Table B holds the same points as the rows below, measured another way and shuffled. Each row below is followed by which row of B it is.
(in the rows, 128 means zero)
B:
0: [ 95 160 116 132  64 157 101 172  98 126 145 171 163  96 152 163 115 101
 153 133 138 144 129  83 130 170 102 141 107 168 130 135 128  88 114 156
 125 104 145  85 129 130  97 136  91 111 166 131 175 139 130]
1: [122 164 129 132  63 171 112 174 102 135 135 173 164  88 148 152 110 104
 143 124 116 139 124  92 134 163  80 147 121 183 139 159 146  90 113 139
 130  98 140  87 144 134  98 131  75 110 148 132 155 129 138]
2: [ 95 153 106 133  82 117 111 159  97 119 133 156 153 107 131 157 119 108
 155 150 143 150 134  72 133 164 117 140 102 161 113 119 102  99 124 150
 122 104 150 102 131 138 124 138 144 108 175 136 182 151 145]
3: [117 153 115 133  77 157 112 170  97 127 133 169 163  94 142 157 115 106
 155 138 126 142 122  76 138 160  91 141 113 174 137 149 134  84 118 148
 124 105 147  94 141 134 106 134  90 111 158 130 156 137 143]
4: [110 137 135 133 121 111 128 137 155 108 126  91  99 111 204 138 152 132
 130 130 130 160 140 119 102 115 164 108 125  99  63 124  74 197 125 120
 141 114 129 125 117 109 122 179 168 152 134 146 184 125 131]
5: [186 119 104 132 129 160  95 125 128 135 135 156 111 162 163 141 118 118
 138 111 143 111 154 178 143 105 164  97 142 140 102 101 141 150 137 150
 124 132 132 118  97 106 134 114 125 156 130 112 208 155 104]
6: [120 128 144 133 153  94 125  98 156 153 149 141  73 144 108 106 141 143
 134 113 115 125 146 162 122  84 144 101 164 103 151 123 146 168  92 103
 139 137  86 128 123 121 118  93 132 124  83 115 162  98 122]
7: [119 127 122 137 134  95 122 146 150 103 112  93 101 119 224 142 146 134
 141 137 139 156 137 118 112 125 170 105 126  94  54 110  75 210 143 112
 137 111 137 136 114 107 136 175 191 146 147 137 184 138 130]
8: [146 171 132 136  72 169 128 164 109 121 120 170 148  87 108 142 109 112
 133 121  99 137 117  94 132 147  74 152 128 185 163 161 159  84 110 125
 131  91 128 105 146 135  90 126  77 102 126 139 126 124 146]
9: [131 155 114 131 134 140 161  90 127 159 122 142  57 147  14 112 160 121
 131 127 144 158 159  79 131  71 161 112  94 143  94 127  74 129  89 158
 142 132 127 113 125 154 154 142 159 163 139 142 154 149 201]
10: [150 131 147 125 116 149 127 154 121 121  89 145 184 129  80 132 117 112
 128 113 114 109 107 148 134 171 103 161 139 160  95 142 140 126 170 113
 107 126 159 146 124 145 148 131 101  96 147 151  80 163 103]
11: [114 100 131 118 101 180  93 132 123 142 160 121 177 112 236 116 107 139
  91 103 115  71 122 200 141 149  90 110 143 130 216 169 206  88 154 117
 135 162 121  95 146 114  95  94  19 141 118  99  53  91  76]
12: [ 72  90 157 125 148  55 135  89 163 110 130  68 131 114 211  98 128 154
  78 130 112  96 123 177 115 138 139 137 147  70 142 112 138 185 163  81
 137 141 126 150 131 130 143 109 171 105 121 119  48 102  76]
13: [ 81 138 155 114  98 111 136  83 141 173 141 159 108 105  18 109 120 136
 122 100 110 102 134 144 116 126  76 159 138 119 184 127 140  84 112 100
 146 122 126 123 126 168 174  85  60 135 129 138  58 128 127]
14: [121 156 112 136  77 154 108 174  95 122 128 172 158  95 145 159 116 108
 155 141 129 148 121  74 141 164  96 142 112 175 140 139 131  85 118 144
 122 101 146  95 138 133 107 131 104 111 161 127 158 136 149]
15: [144 155 123 126 122 152 160 102 117 173 121 156  66 156  12 108 155 110
 125 119 145 154 163  94 142  77 148 111 100 153 102 148  80 119  87 162
 140 147 125  92 128 152 149 131 127 163 137 144 151 150 196]
16: [ 81 131 158 114 145 104 136 132 142 130 143  97 153  90 104 144 120 144
 149 125 115 130 109 108  92 147  88 154 142  88 142 126 151  72 117 110
 138 116 121 172 144 136 129 153  89 125 103 127  93  98 113]
17: [101 109 147 122 106 130 112 110 134 144 143 113 158 115 200 107 111 140
  86 110 104  76 132 197 142 147  97 122 142 118 196 139 172 125 159  94
 138 149 125 105 141 125 117  90  70 127 126 116  31 108  80]
18: [ 99 167 133 133  60 143 111 170 104 135 130 176 152  91 144 148 117 103
 147 127 122 146 125  89 131 163  88 149 118 172 131 153 124 102 116 132
 127 100 143  83 137 138 109 129  82 110 159 142 158 137 137]
19: [167 132 138 124 109 185 122 158 115 122 101 151 193 130  91 134 107 110
 125 109 116 104 103 154 138 168  99 156 135 184 123 147 165 102 166 130
 109 125 154 138 124 139 130 127  79 100 140 140  86 156  99]
20: [119 127 126 136 166  77 130  91 158 151 141 140  63 145 114 113 149 149
 140 123 117 133 132 140 130  80 151  99 156 101 141 107 129 178  92  95
 142 132  92 138 123 120 128  94 160 116  98 114 135 105 141]
21: [ 84 127 161 118  95 102 134  93 142 175 130 148 130 111  82  90 115 130
  97  96  98  81 149 190 131 142  82 144 147 110 181 131 143 146 139  85
 146 143 128 107 136 156 162  76  64 124 140 137  25 132 101]
22: [100 118 141 120 115 100 132  95 133 165 123 127 131 113  83 100 114 141
 107 114 109  84 141 176 142 137  89 136 139 120 188 129 144 121 147  86
 137 143 135 125 141 157 169  77  91 130 138 126  26 130 116]
23: [ 76 100 163 122 132  71 132  93 160 122 149  69 147 101 220  92 122 152
  75 123 109  87 133 190 117 141 133 135 147  74 150 128 150 169 162  81
 144 145 117 135 137 121 126 111 131 108 122 122  48  98  59]
24: [155 152 120 125 124 142 164  99 108 178 113 157  75 165   4 103 153 107
 128 117 146 153 166  99 154  80 156 107 101 140 107 152  74 128  91 159
 134 159 132  88 132 148 150 124 126 165 145 142 137 153 203]
25: [189 118 109 134 132 137 104 114 133 129 126 145 111 154 121 132 122 119
 134 115 136 111 158 174 142 101 168  96 145 126 102  94 134 157 137 141
 126 129 131 133  97 113 144 109 147 152 122 120 199 154 106]
26: [126 152 123 125 106 194 127 125 133 143 167 132  91 115 143 138 155 127
 136 116 140 152 137  98 112  89 149 101 104 146 116 146 117 109  87 171
 153 121 111  99 125 118  90 170  87 174 113 129 193 108 156]
27: [ 93 149 108 132  73 150 104 163  99 116 149 159 163 105 144 157 115 106
 155 143 145 147 132  80 129 172 113 140 103 162 113 109 115  90 120 163
 124 108 146  95 126 131 110 140 127 119 173 136 183 145 131]

[149 123 113 139 110 123 120 132 123 127 128 123 104 154 127 144 118 111
 134 124 139 137 100 143 106 135 145 145 105 167  87 130 140  92 141  83
 100 103 114 131 191   4  60 129 136 147 145 146 138 178 130 125 151 148
 111 153 109 141 124 163 124 116 101 142 170  98 125 115 111 135 123 142
 100] : 21
[162 139 144 132 155 132 160 138 115 108 147 129 106 132 182 140 139 103
 122 132 134 112 146 128 129 139 130 111 125 115 128 147 121 147 125 180
 134 146 125 124 131 143 123 135 115 176 107 176 132 145 149 147 120 145
 135 131 174  95 134 144 123 114 140 115 117 138 141 141 123 107 107 120
 135] : 25
[127 127  98 144 121 138 140 128 128 133 132 146  73 165 122 142 117  90
 145 105 126 129 118 139 129 136 152 147 118 153 101 142 138 123 139  83
 130 111 108 140 196  30  54 131 148 156 118 147 147 162 122 114 142 116
 111 153 124 151 105 140 125 110 116 147 145 116 138 100  93 123 117 138
 108] : 17
[118 158 197 116 126 120 150 128 127 141 115 109 142 119 174 146 120 168
 103 146 127 125 132 146  95 124 105 125 110 136 138 116 125  87 109 123
 122 115 133 113 103 106 162 128  97 117 137 133 111 134 130 149 120 183
 125 120 110 133 145 150 123 133 130 106 130 181 108 145 152 111 140  99
 133] : 15
[155 134 109  96 116 127 138 130 136 117 123 134 132 150 155 122 159 171
 135 148 112 127 141 113 123 142 128 133 136 145 156 131 135 133 110 191
 165 137 153 127 110 176 164 135 110 138 106 105 136 139 126 134 118 139
 178 108 162 103 132 128 136 128 119 110  80 159 116 148 114 136  96 137
 147] : 7
[109  99 110 130 105 133 104 123 115 130 126 126 134 127 111 116 128 124
 143 123 116 154  85 154 140 128 125 153 116 126 112 147 129 155 136 130
 117 143 155 139 118 105 148 114 156  95 159  91 124 109 130  96 135 114
 120 140 117 139 126 115 124 126 121 134 166 110 142 111 104 145 130 144
 118] : 16
[112 136 174 130  91 124  96 126 132 107 120 114 170 127  48 139  95 142
 114 133 136 139 124 120 131 109 123 143 141 125 158  91 121 136 127  72
 118 104 134 113 152 145 124 135 122 113 135  75 121 148 109 153 141  74
 151 122  95 132 146 139 135 133  95 106 132  95 139 154 155 104 150 120
 129] : 18
[137 126  70  94 149 114 152 142 115 145 128 129 154 146 114 118 133 155
 134 122 119 109 138 168  99 131 141 111 103 130  98 165 131  95 139 179
 127 129 154 131 118  88 132 139 133 131  91 186 130 114 164 116 127 171
  94 126 174 118 132 151 121 138 117 130 107 141 136 120 125 134 115 144
 150] : 20
[150 115  45 123 125 125 136 115 130 142 135 146  83 147 118 115 150 102
 141 101 120 121 125 129 129 132 160 138 149 139 109 146 136 127 140 143
 131 115 103 138 168  28  99 122 130 153 129 150 147 148 118 107 151 137
 111 159 126 130  99 130 131 119 127 143 137 116 101  98  91 134 113 174
 117] : 23
[102 132 180 136 102 127 108 123 133 112 121 120 165 122  67 143  93 137
 112 126 136 136 124 113 144 110 127 141 148 105 171  95 114 159 124  68
 123 116 133 112 147 179 125 136 111 109 141  87 114 135 102 157 136  58
 156 126  94 126 147 125 134 130 106 109 133  99 147 152 151  99 153 115
 128] : 0
[ 95 141 169 138  92 129 108 126 131 109 118 119 170 138  45 142  89 134
 115 121 131 137 126 118 135 108 124 143 132 124 154  98 122 136 128  71
 124 108 135 119 155 141 118 136 134 113 133  75 122 143 113 154 135  61
 148 125  92 142 145 137 132 130 100 106 133 100 151 156 152 102 154 116
 131] : 1
[ 94 142 157 139 103 132 105 130 129 113 120 119 179 131  34 134  97 125
 117 112 124 135 124 131 130 109 117 136 119 133 134  96 127 118 131  90
 126  99 131 122 161 121 128 132 154 115 129  64 129 139 131 145 133  86
 133 121  99 149 139 133 133 137 101 117 127 104 149 153 150 122 154 118
 137] : 8
[110 125 174 131 108 126 105 122 138 115 121 119 156 107  90 135 101 141
 112 132 138 134 128 103 143 114 128 133 153  98 171  91 111 162 122  90
 120 121 126 114 142 206 134 134  99 110 144 101 109 125 105 151 134  67
 160 126  94 116 144 118 134 133 111 111 131 104 139 149 150 107 152 121
 129] : 27
[136 104 136 142 115 125 107 133 118 126 132 111 121 132 129 138 121 116
 127 126 135 149  77 160 112 131 138 145  98 147  94 146 133 104 134  88
  85 121 134 129 165  46 101 122 126 114 160 135 124 149 157 119 144 167
 102 145 101 130 137 162 121 127 110 140 198 108 144 114 117 135 135 142
 104] : 13
[103 148 189 109 111 138 170 120 122 129 116 130 138 164 152 150 118 148
 112 102 110 137 125 165 144 121 118 141 106 115 154 147 124 139  97 127
 166 148 162 109 112 103 165 128 111 127 130 120 121 131 124 143 115 126
 147 143 107 135 140 129 128 117 129  88 122 199 136 154 124  90 140 114
 138] : 26
[121 159 201 121 133 118 146 132 126 141 114 108 136 114 177 143 116 172
 105 153 129 119 132 135  88 126 100 121 116 140 135 109 126  85 114 117
 114 106 135 119  96 105 154 129  98 124 129 136 112 135 126 151 120 183
 126 113 112 135 143 148 121 135 131 111 121 180 105 144 155 121 140  94
 133] : 24
[142 136 170 169 124 137 102 115 121 119 145 125 123 117 126 138 116  88
 128 134 159 138 134 104 175 119 117 132 137 135 112 117 133 146 140  83
 106 147 104 115 156 122  96 113 161 144 153  89 135 149 102 138 118  81
 125 147 107 151 131 113 133 109 147 142 150  82  99 140 152 127 136 106
  89] : 19
[ 97 132 166 136 108 128 102 128 137 113 120 121 165 116  63 136  91 136
 118 134 133 137 130 110 133 113 126 139 141 116 158  90 119 146 122  78
 123 113 135 119 148 175 130 135 126 105 131  82 116 132 114 148 135  71
 148 113  99 133 144 131 132 138 105 115 127 101 160 148 152 110 148 115
 135] : 3
[147 136 130  91 106 126 147 125 133 121 124 132 138 159 149 125 153 168
 126 136 107 130 137 127 125 134 125 138 130 140 154 135 135 125 110 180
 169 136 159 120 111 140 173 132 108 141 118 103 134 142 123 134 120 132
 172 121 147 110 135 124 138 126 116 103  88 163 110 154 115 127 108 139
 148] : 4
[138 120  93 142 123 130 121 137 130 134 129 127  83 136 141 138 121 110
 139 134 138 134 103 140 104 137 145 141 108 159  90 137 139 100 133  96
  96 107 114 142 184  51  68 131 140 132 135 145 135 155 142 119 146 165
 105 135 117 140 122 158 122 125 109 155 162 108 144 101 108 147 117 132
 109] : 22
[113 125 159 128 112 124  97 124 141 118 121 119 158  97  93 130 103 151
 114 143 137 129 129 105 131 115 128 131 155 103 176  87 113 150 120 100
 113 115 123 116 133 212 140 134 100 105 142  91 109 125 110 150 137  89
 157 117  96 113 146 119 136 140 112 116 128 102 136 142 153 118 146 123
 132] : 2
[ 98 136 168 135 107 128 101 129 138 115 120 122 167 113  60 136  98 139
 116 135 131 137 130 111 131 113 127 139 142 115 161  93 118 147 123  79
 121 110 130 123 146 192 126 137 124 103 128  82 116 126 116 148 135  80
 147 110 101 134 145 130 132 139 106 117 125 108 160 146 152 118 149 113
 139] : 14
[157 131 153 160 120 129  91 117 123 124 142 120 131 108 126 130 128 105
 132 148 159 139 134  93 163 122 116 132 144 146 119 116 135 137 143  99
 103 138 106 115 146 128 108 114 153 140 157  79 134 148  97 133 124 100
 126 142 113 148 133 114 136 114 144 148 147  72  88 141 152 139 131 112
  93] : 10
[155 145 159 134 150 135 163 137 115 103 146 133  99 147 181 146 135 106
 124 129 136 114 149 129 132 140 129 114 124 116 132 149 119 153 124 159
 140 152 127 123 134 152 110 137 117 178 104 185 133 156 143 151 116 121
 143 133 170 100 134 142 122 109 142 109 122 142 146 145 122  90 108 114
 132] : 5
[137 136  86  96 143 117 162 139 106 139 130 127 145 157 109 123 127 127
 126 107 121 109 136 176 105 128 139 113  98 129  97 171 128 105 140 169
 130 132 154 125 116  62 122 137 134 143 100 193 133 123 157 124 128 150
  96 143 166 119 134 153 123 127 115 117 119 130 135 129 128 120 122 143
 143] : 6
[103 132 109 153 121 148 154 128 128 129 135 154  61 184 117 155 104  70
 145  86 125 132 120 143 151 136 150 152 115 138 110 157 134 150 134  43
 144 131 117 139 194  17  38 131 162 162 115 157 148 161 116 124 135  89
 113 162 120 163 100 134 121  98 122 139 154 121 168 102  85 102 126 124
 103] : 11
[122 150 171 111 133 118 145 129 131 143 115 112 148 109 182 134 128 175
 105 150 122 125 128 146  96 125 110 122 118 133 139 118 127  87 102 152
 122 119 134 116  98 135 186 128  93 109 136 129 111 121 136 144 121 199
 124 119 116 122 145 149 125 140 129 112 123 191 115 145 145 126 136 107
 143] : 9
[153 111  33 122 132 122 127 116 134 144 137 145  89 128 134 107 162 106
 143 114 119 121 127 122 120 137 161 132 154 140 107 133 138 119 141 151
 125 114  96 143 149  73 109 123 126 141 125 143 146 138 127 100 151 163
 107 147 145 123 100 129 131 127 128 156 131 126  98  93  90 152 110 173
 122] : 12
